Each row has a name. After each piece below comes the name of the row it's from, unless a question asks for something else. Each question is about the rows just above it.

Columns, left to right: T C K Q
L: [ 97 112 109 123]
X: [158  98 134  51]
E: [102 158 138 165]
V: [126 132  97  89]
U: [103 114 112 160]
B: [170 141  65  86]
G: [112 108 140 169]
F: [118 108 111  95]
[158  98 134  51]	X
Which row holds this, read backwards? [109 112]	L
Which column holds this, read top down? [138  97 112  65]	K
Which column holds this, read top down? [132 114 141]	C

Columns, left to right: Y R W M H A J
P: [167 131 144  95 135 117 117]
S: [149 113 144 111 112  96 127]
N: [150 133 124 105 151 116 127]
D: [137 176 152 167 159 205 160]
[160 205] is which row, read backwards?	D
[167 149 150] is in which column, read top down?	Y
The entry that follows [159]:	[205]

Columns, left to right: lozo goz gunid kalik zis dil Pag diba
dameg: [137 150 163 176 185 164 178 125]
verap: [156 161 128 176 185 164 124 125]
sar: [164 164 122 147 155 137 165 118]
poki: [ 88 134 150 198 136 198 127 150]
The one value in verap and sar:	[164]
Which row holds [164 164 122 147 155 137 165 118]?	sar
The row with [137 165] is	sar

Columns, left to right: kofip Kal Tev Lag bonur munad Donug Gusul mebu
Lazu: [135 164 129 151 150 125 155 163 172]
Buzal: [129 135 164 125 150 150 153 118 136]
pulog: [136 135 164 125 151 150 153 100 144]
Which row holds this, read backwards? [150 151 125]	pulog
Which row holds [136 135 164]?	pulog
[136 135 164 125 151 150 153 100 144]	pulog
[163 155 125 150] is which row, read backwards?	Lazu
Which column holds [151 125] top down?	Lag
The row with [135 164 129 151 150 125 155 163 172] is	Lazu
[129 135 164 125 150 150 153 118 136] is in which row?	Buzal

Columns, left to right: Gubab budi Gisa nik Nas
Ped: [188 108 104  67 184]
sofoz: [193 113  83  65 194]
Zot: [146  80 136  77 162]
leso: [191  91  70  76 187]
mamov: [ 77  91  93  69 201]
zukot: [179 145 111  68 150]
Vefun: [164 117 138  89  76]
duboz: [179  84 111  64 157]
mos: [167 109  74  66 190]
tas: [188 100  94  66 180]
busad: [183  84  61  80 176]
Meleb: [163 167 166  83 178]
Right after [65] comes	[194]
Which column holds [68 89] top down?	nik
Shared by Zot and mamov:	[77]
Shared by Meleb and mos:	[167]
The entry that follows [146]:	[80]

Columns, left to right: Lutav Nirid Bof Ruk nifi fege Nusi tevo Damo papu
reker: [128 143 206 155  79 110 152 165 173 120]
padip: [121 117 206 185 155 154 120 164 101  86]
gori: [124 103  49 108 172 151 107  81  78 129]
kati: [133 151  90  86 145 149 112 139 140 142]
pagez: [ 99  60  60 141 167  95 130  72  94 113]
vumob: [104  90 169 173  86  89 153 131 170 104]
What comes right after [154] in the named rows?	[120]
The entry that follows [170]:	[104]

Columns, left to right: mivo beses bibi Teda kir
bime: [117  66 103 114 121]
lisi: [ 67 107 175 151 106]
Parun: [ 83 107 109 175 172]
Which column holds [117  67] top down?	mivo
[107 109 175]	Parun
[107 107] is in which column, read top down?	beses
Which column holds [67 83] top down?	mivo
Right after [67] comes	[107]
[ 67 107 175 151 106]	lisi

Columns, left to right: Dulil dagun nilok sav Nagum
lebe: [132  69 118 123 125]
rofo: [ 95 156 121 117 128]
Naz: [125 181 129 164 120]
lavik: [100 161 124 124 143]
movof: [162  69 156  64 125]
vuzi: [162  95 134 149 144]
Sof: [100 161 126 155 142]
zeso: [156 101 132 130 131]
The one value in rofo and movof:	[156]
[128 120 143 125 144 142 131] is in which column, read top down?	Nagum
[ 95 125 100 162] is in which column, read top down?	Dulil
Which column holds this, read top down? [118 121 129 124 156 134 126]	nilok
[156 101 132 130 131]	zeso

Columns, left to right: susu Piv danim rit Mome fut zome
kis: [ 99 187 142 173 165 162 197]
Pefu: [159 195 159 161 151 145 149]
Neguf: [151 184 173 168 144 155 152]
zavos: [105 101  89 128 101 128 125]
guvab: [168 184 151 173 114 119 115]
lino: [ 85  93 100 100 105  94  94]
Bukov: [153 176 162 156 161 149 170]
[151 184 173 168] is in which row?	Neguf
The entry that follows [176]:	[162]
Right after [99] comes	[187]

Columns, left to right: Lan vudod vuve siz kife Bina Mekap tak
nek: [149 122 158 105 132 127 133  94]
pibat: [105 149 122 132 158 192 113 141]
Labu: [142  71 158 105 193 135  78 114]
The row with [149 122 158 105 132 127 133  94] is	nek
What comes right after [78] in the named rows?	[114]
[105 149 122 132 158 192 113 141]	pibat
What comes right after [193] in the named rows?	[135]
Which row holds [132 105 158 122 149] read backwards?	nek
The row with [192 113 141] is	pibat
Which column holds [158 122] top down?	vuve

Columns, left to right: Mip Viseg Delob nata vafi kevod Sas Mina Situv
vore: [131 159 127 168 121 153 107  70 128]
vog: [ 57 122 117 172 160  98 157  93 137]
Pum: [160 140 128  74 120 152 153  82 133]
Which column holds this, read top down? [121 160]	vafi
Which column holds [153  98] top down?	kevod
[117 128] is in which column, read top down?	Delob
Right after [140] comes	[128]
Which row holds this, read backwards? [ 82 153 152 120  74]	Pum

Columns, left to right: vunin bulum roke vakab Buvug dal Rubof sapid gef zota
gimon: [100 143  85  86 136  99 111  64 106 110]
Femo: [127 193 116  99 135 101 114  66  99 109]
zitor: [193 127 124  56 157 133  94 125 154 105]
Fazo: [113  71  59 107 143 132 100  70 107 103]
fam: [ 99 130 144 169  81  67 128 108 129 119]
mez: [ 71 143 107 132 100  59 128  59 108 114]
Gat: [193 127 116  56 157 133  94 125 154 105]
lotuv: [ 71 143 107 132 100  59 113  59 108 114]
Gik: [ 80 133 135 167  73  59 124  98 127 119]
gareg: [ 80 130 129 177  99 111 147 116 119 139]
Pel: [146 134  86  59 169 141 107  91 113 107]
[ 71 143 107 132 100  59 113] is in which row?	lotuv
[116 127 193] is which row, read backwards?	Gat
[ 80 130 129] is in which row?	gareg

Columns, left to right: zimup toda Gezad kedem pavof vis Fopob vumaf vil Zuzuf
fizov: [123 122 148 121 146 146 142 133 133 121]
feru: [113 115 108 122 190 174 144 133 140  96]
pez: [120 118 136 125 178 164 144 140 141 102]
Vodo: [114 106 151 125 209 188 145 144 139  77]
Rufo: [129 129 139 128 140 140 139 132 130 127]
Sila: [118 110 133 119 198 184 143 142 141  86]
Right after [132] comes	[130]
The entry that follows [145]:	[144]

Columns, left to right: fugil Fuvo Saze pidid Rame
bodi: [128 128 128 127 129]
Seku: [127 133 126 112 153]
Tega: [128 133 127 139 125]
goves: [205  49 184 124 212]
sol: [130 124 153 122 130]
ruv: [152 135 134 204 147]
zatil: [190  62 172 119 195]
koma: [152 135 132 204 148]
Biv: [164  87  50 113 168]
tatig: [127 129 128 130 128]
suguk: [127 133 126 145 126]
[128 127 128] is in which column, read top down?	fugil
[135  87 129 133] is in which column, read top down?	Fuvo
What comes right after [49] in the named rows?	[184]
[124 135  62] is in which column, read top down?	Fuvo
The one value in Seku and sol:	[153]

Columns, left to right: Tisu Zikur Nus suli los
dez: [104 144 149  92  61]
bipav: [139 101  92 130 108]
Gam: [121 162 173 139 150]
dogev: [166 110  99 190 129]
vuk: [124 156 161 139  81]
Mis: [168 113 103 196 132]
lukat: [ 88 167 149  58 127]
kos: [104 139 143  88  73]
Satub: [123 166 149  92  66]
Fibe: [129 100  95 110 183]
saro: [166 105 130 174 194]
tigo: [129 149 152 144  79]
[104 144 149  92  61]	dez
Which value is in both dogev and saro?	[166]
Which row holds this, read backwards? [149 129]	tigo
[167 139 166] is in which column, read top down?	Zikur
Which column holds [162 110 156 113 167 139 166 100] top down?	Zikur
The one value in bipav and saro:	[130]

Columns, left to right: Tob Sifu Pom zigis Kalap
budu: [126 135  91 142  54]
zipi: [126 135  77 165 151]
pifim: [126 135  77 142  54]
miz: [105  54 162 136  55]
The row with [126 135  77 165 151] is	zipi
Which value is in both budu and miz?	[54]
Where do [126 135  77 142  54] appear?	pifim
What comes right after [165] in the named rows?	[151]

Columns, left to right: tozin funol lupef Gana ganif Keruz
Lale: [ 86 124 126  46 133 152]
rem: [144 132 107  49 133 162]
serur: [128 117 117  54 163 167]
mebag: [ 94 122  50  46 133 157]
tizov: [128 114 117  54 163 167]
Vezel: [107  49 133 164 163 162]
vome: [ 53 118 114 111 163 152]
kozo: [128 114 118  56 169 157]
pura: [ 94 127 117  54 151 122]
Which row holds [163 164 133  49 107] read backwards?	Vezel
The entry that follows [127]:	[117]
Where do [118 114 111 163 152] appear?	vome
Which row holds [107  49 133 162]?	rem
What comes right after [151] in the named rows?	[122]

Columns, left to right: Gulog balab zop musep Deduf tulop Namim
narib: [105 143 107 138 138 142  86]
Levul: [183 106  88 156 156 187 137]
Lebif: [123 169 144 188 188 111 134]
zeg: [125 168 123 177 177 122 112]
Kud: [120 146 132 152 152 127 117]
Right after [107] comes	[138]
[111 188 188] is which row, read backwards?	Lebif
The entry that follows [120]:	[146]
The row with [120 146 132 152 152 127 117] is	Kud

Columns, left to right: Puz neda Gevev Fenid Tugeg febav
pinul: [175 147 165 103 124 187]
gopa: [119 143  43 122  93  64]
buseb: [125 130 126 131 122 119]
tiza: [146 114 166 122 143  43]
Lek: [125 152 123  75 113  94]
[122 143  43]	tiza
[143 130 114 152] is in which column, read top down?	neda
Which row holds [119 122] read backwards?	buseb
Which row holds [143  43 122]?	gopa
What comes right after [166] in the named rows?	[122]
[103 124 187]	pinul
Which row holds [122  43 143] read backwards?	gopa

Columns, left to right: sidus Tid gak Fupok Nitud Vun nosor zudi
vuze: [139 127 157 149 132 113 117  77]
faseg: [148 118 115 144 166 102 105 145]
natem: [149 112 104  91  89 163 107  81]
Meso: [ 72 126 118 140  84 134 170 106]
Gepe: [ 59 188 157 112 164 161 118 105]
Kabe: [139  93 141 165 165 109 146 114]
rone: [145 104 173 107 147  96 123 120]
zulop: [171 119 150 102 126 155 131 123]
momat: [176 152 113 149 157 132 117 101]
The row with [157 149 132 113] is	vuze
Shared by natem and vuze:	[149]
Which column holds this, read top down? [146 123 131]	nosor
The entry that follows [170]:	[106]

Columns, left to right: sapo vikud gevo Siluf felav pibus lagiv Banip sepu
muna: [132  94 139 128 122 159 132 171 131]
dodef: [117 128 111 130 117 130 154 135 131]
Fafa: [132 159 129 178 125 119 142  75  55]
Which column holds this, read top down? [159 130]	pibus
[132  94 139 128 122 159 132 171 131]	muna
[117 128 111 130 117 130 154 135 131]	dodef
[132 159 129 178 125 119 142  75  55]	Fafa

Columns, left to right: gadig buzat kipa dovoz
defa: [136 137 191 197]
Bofo: [198 137 187 190]
vum: [199 198 197 178]
[137 191 197]	defa
What comes right after [191] in the named rows?	[197]
Which column holds [187 197] top down?	kipa
Which value is in both vum and Bofo?	[198]

Columns, left to right: poras zuz tozav Zanib
lunov: [ 96  89 183 145]
Bemop: [ 81 130  69 145]
zofe: [124 121 130 204]
Doti: [158 110 135  68]
sos: [158  91 135  92]
fak: [128 147 155 193]
vepo: [ 92 178 127 138]
Lika: [ 92 129 149  64]
tola: [142 141 202 134]
The entry that follows [89]:	[183]
[135 110 158] is which row, read backwards?	Doti
Which column holds this, read top down? [128  92]	poras
Which row holds [149 129] read backwards?	Lika

Columns, left to right: Leve Ner fufun Kibe
kag: [106 162 111 113]
mabuf: [106 135 210 131]
Dit: [132 162 107 113]
[106 135 210 131]	mabuf
Which column holds [106 106] top down?	Leve
[106 132] is in which column, read top down?	Leve
Which value is in both kag and mabuf?	[106]

